[4918, 7157, 7828, 2253, 2558, 5035, 3304, 2935, 2587, 7157]
The second entry from the right is 2587
The entry just left of the largest entry is 7157
What is the last entry?
Answer: 7157
The 1st entry from the left: 4918

[[ 30.6  21.3  21.8   1.9  14.6   6.8]
 [ 42.4  30.3  29.0   2.0  22.1   9.1]
 [-35.2 -22.8 -24.0  -3.1 -14.0  -8.9]]
What is the first entry of the smallest entry's row?
Answer: -35.2
What is the entry in the top-right corner?
Answer: 6.8
The entry just left of 14.6 -> 1.9
The 2nd entry on the diagonal from the top-right corner is 22.1
What is the first entry in the row that holds the largest entry?
Answer: 42.4
What is the 1st entry in reading order?
Answer: 30.6
What is the last entry, reading row by row?
Answer: -8.9
The second smallest entry -> -24.0
What is the 3rd largest entry?
Answer: 30.3
What is the entry directly above -3.1?
Answer: 2.0
What is the entry just right of -24.0?
Answer: -3.1
What is the entry directly below 30.3?
Answer: -22.8
What is the entry directly below 22.1?
Answer: -14.0

[[ 38.5  11.5  18.0 -38.3  31.6  28.1 -18.8 -11.7   6.7   0.2  22.6 -34.4]
 [  2.3  13.9   5.3  20.5 -25.6 -12.0   5.4 -29.7  40.1  11.8  34.2 -40.2]
 [-16.3  -0.7 -15.4  29.7  -2.7  35.7 -29.5 -22.9  23.2 -29.6  13.9  14.3]
 [ -7.4  23.2   5.6  38.8   3.0  12.0 -40.9 -18.9   0.8   8.7  11.1  -8.4]
 [-24.5  39.2  -8.1 -26.7   3.4  25.1 -24.3   0.9 -15.2 -37.9 -27.4 -15.6]
 [-18.7 -17.6 -39.9 -14.0 -33.8  13.7 -10.2 -16.3   6.0  34.6 -38.9 -23.8]
 [ 28.2  18.5 -22.4 -32.9 -19.6  -7.8   8.3   8.9  32.9   9.8 -29.4   6.0]
 [ -0.6  33.9  13.5   7.0  14.9 -17.3  30.1  33.1  37.0  38.6  39.7  27.1]
 [  5.2 -23.2 -23.4 -17.1 -24.9 -12.3  13.3   1.2 -41.0  21.0   0.5 -39.3]
 [-15.8 -39.5 -21.9  17.2  21.4  13.3 -34.9  -8.0  29.3 -26.6  34.0 -17.7]
 [  6.6 -30.3 -25.0  27.9  15.8  -9.2  24.3 -15.0 -16.2  19.6 -29.9 -18.1]
 [-18.7  -0.6 -33.1 -14.2   1.9 -33.7 -28.3   7.9  -0.8  38.3 -12.0  21.1]
 [-34.7 -21.0 -14.3 -40.5  17.0 -25.7   0.5  25.9 -12.6  36.9 -26.7  -8.4]
 [  4.3  23.8  32.1   4.2 -25.4  25.4  36.9 -26.5   6.3  22.3  21.2  26.6]]
Rows and columns are numbered from 1.
Report the entry in row 2 and column 1.
2.3
The entry in row 1 and column 1: 38.5
Report the entry just right of the largest entry.
11.8
The entry at row 1, column 2: 11.5
The entry directly below the smallest entry is 29.3
Report the entry just right of -33.1.
-14.2
Report the entry just left of -2.7.
29.7
The entry directly below -16.2 is -0.8
The entry in the bottom-left corner: 4.3
The entry directly below the largest entry -> 23.2
Report the bottom entry of the column that holds the largest entry.
6.3
Report the entry just right of -14.3.
-40.5
Report the top entry of the column that holds the largest entry.
6.7
Report the entry just left of -40.5.
-14.3
Report the entry in row 3 and column 1.
-16.3
Report the top-right entry.
-34.4
The entry directly above -18.9 -> -22.9
Report the entry just right of -29.9.
-18.1
Report the bottom-right entry.
26.6
Report the entry directly above 3.0.
-2.7
Report the entry directly below 11.8.
-29.6
Report the entry at row 1, column 3.
18.0
The entry just left of the largest entry: -29.7
The minimum is -41.0
Report the entry at row 3, column 2.
-0.7
The entry just left of 27.1 -> 39.7
Report the entry just left of -39.5.
-15.8
The entry at row 2, column 3: 5.3
Report the largest entry.
40.1
Report the entry directly above -19.6.
-33.8

Read these off the row that follows.
1) What is the third entry from the right?
2) What is the fourth entry from the end?
3) What is the second entry from the right?
4) What is the second smallest entry?
[41.8, -12.0, 9.4, 41.0, -10.4]
1) 9.4
2) -12.0
3) 41.0
4) -10.4

[[16.1 22.9 14.0  0.0  0.0 10.9 30.5 19.6 14.8]
 [17.1 39.0 14.0 32.7 39.7 13.6 21.4 18.7 12.8]
 [19.4 15.3 22.4 23.2  0.0  9.3 13.5 26.6 29.5]
 [16.1 38.8 20.3 30.3 15.8 20.6 13.0  4.3 14.7]
 [21.1 15.3 30.2  0.0  0.0 32.1 36.4 28.2 30.0]
 [27.1 26.0 22.9 22.5 31.8 13.1 19.5 16.3 28.8]
 [18.2 43.0 19.6 30.0  0.0 14.2 19.1  4.3 16.6]
 [18.5 17.2 16.7  0.0 18.3  9.3 21.4 14.2 12.8]
 [28.7 25.4 18.2  0.0 25.1 28.5 17.8 12.9 22.0]
 [21.9 22.4 16.7 12.4 15.7 27.7 13.0 15.4 21.8]]
The entry just right of 18.7 is 12.8
Read off the entry in the top-left corner.
Answer: 16.1
Read off the largest entry in the first row.
Answer: 30.5
Read off the bottom-left entry.
Answer: 21.9
The last entry in the row that holds the largest entry is 16.6
The maximum: 43.0
Read off the last entry, reading row by row.
Answer: 21.8
The entry just right of 15.8: 20.6
Read off the 2nd largest entry.
Answer: 39.7
Read off the third largest entry.
Answer: 39.0
The entry directly below 25.4 is 22.4
The entry just right of the largest entry is 19.6
The fourth entry from the end, reading row by row: 27.7
Read off the 3rd entry on the diagonal from the top-right corner.
Answer: 13.5
The entry just left of 32.7 -> 14.0
Read off the fifth-last entry, reading row by row.
Answer: 15.7
The 3rd entry on the main diagonal: 22.4
The entry directly above 21.8: 22.0
The entry directly above 19.1 is 19.5
The 5th entry, reading row by row is 0.0
The top-right entry is 14.8
The first entry in the row that holds the largest entry is 18.2
Read off the entry directly below the largest entry.
Answer: 17.2
The third entry, reading row by row is 14.0
Read off the entry directly below 21.1.
Answer: 27.1
Read off the largest entry in the first column.
Answer: 28.7
The largest entry in the last column is 30.0
Read off the 2nd-last entry, reading row by row.
Answer: 15.4

m =
[[20, 63, 44, 62, 61],
 [36, 62, 53, 62, 61],
 [65, 75, 90, 74, 73],
 [28, 65, 52, 64, 63],
 [30, 66, 56, 65, 65],
 [23, 91, 87, 88, 87],
 [51, 69, 73, 68, 68],
 [44, 58, 52, 58, 58],
 [26, 67, 55, 66, 66],
 [92, 55, 76, 55, 56],
 [36, 56, 44, 56, 55],
 [28, 62, 49, 62, 61],
 [60, 53, 54, 53, 53],
 [29, 62, 49, 62, 61],
 [44, 72, 72, 71, 70],
 [80, 56, 71, 57, 57]]
Counting starts at 1.
Read off the largest entry.
A: 92
The entry at row 3, column 1: 65
Read off the entry at row 1, column 3.
A: 44
The entry in the top-left corner: 20
Read off the entry at row 3, column 3.
A: 90
Read off the bottom-left entry.
A: 80
Read off the entry at row 1, column 2.
A: 63
The entry directly below the smallest entry: 36
Read off the entry at row 2, column 3.
A: 53
The entry in row 2 and column 2: 62
Read off the entry directly above the largest entry.
A: 26
The bottom-right entry -> 57
The entry in the top-right corner is 61
The entry just right of 29 -> 62
Read off the entry just right of 26.
A: 67
The entry directly below 67: 55
The entry directly below the largest entry is 36

X =
[[-41.7  -6.1  -7.0  -6.3   1.5 -16.3  20.5]
 [ -4.9  37.0 -26.8  36.6  19.3 -32.3  19.7]
 [ 18.9 -20.7 -34.6  32.0   1.7  13.2  41.5]
 [ 38.0 -39.9   0.2  31.6  -4.4 -23.3   3.4]
 [ 42.3  34.7 -11.6  26.2  40.0  -6.9 -32.7]
 [-12.7  20.8   2.5  -9.6  18.0  -5.9  42.8]
 [-15.8 -29.6  32.0 -43.7  25.3  -7.8 -28.1]
 [-19.1 -15.3  26.9  18.7 -39.3 -17.2 -43.7]
 [ 41.2 -20.9 -16.1  14.1 -23.9 -17.4 -41.8]
 [  6.2  31.2  24.0 -25.0 -13.7  17.6  13.0]
 [ 37.8  38.1  10.8 -44.2 -36.9 -33.7 -20.7]]
Give the entry just left of -29.6.
A: -15.8
Give the entry directly below the largest entry.
A: -28.1
The first entry on the main diagonal -> -41.7
Give the 3rd entry on the diagonal from the top-right corner.
A: 1.7
The last entry, reading row by row -> -20.7
The entry in the top-right corner -> 20.5
The entry just right of the smallest entry: -36.9
The entry directly above 20.8 is 34.7
Give the third entry in reading order.
A: -7.0
The bottom entry of the column that holds the smallest entry is -44.2
Give the 2nd entry, reading row by row.
A: -6.1
The top entry of the column that holds the smallest entry is -6.3
Give the entry just right of -32.3.
A: 19.7
The entry directly below 1.7 is -4.4
The largest entry in the first column -> 42.3
Give the entry directly below 31.2.
A: 38.1
Give the fifth entry in reading order.
A: 1.5
Give the second entry on the diagonal from the top-right corner.
A: -32.3
Give the entry directly above the centre entry.
A: 26.2
The entry just left of the centre entry -> 2.5
The centre entry -> -9.6
The bottom-left entry: 37.8
Give the entry directly below -4.9.
A: 18.9
The entry directly above the largest entry: -32.7
Give the 2nd entry from the end, reading row by row.
A: -33.7
The largest entry in the last column: 42.8
Give the entry just right of -13.7.
A: 17.6
The entry just right of 38.0 -> -39.9
Give the 3rd largest entry.
A: 41.5
Give the entry just right of -29.6.
A: 32.0
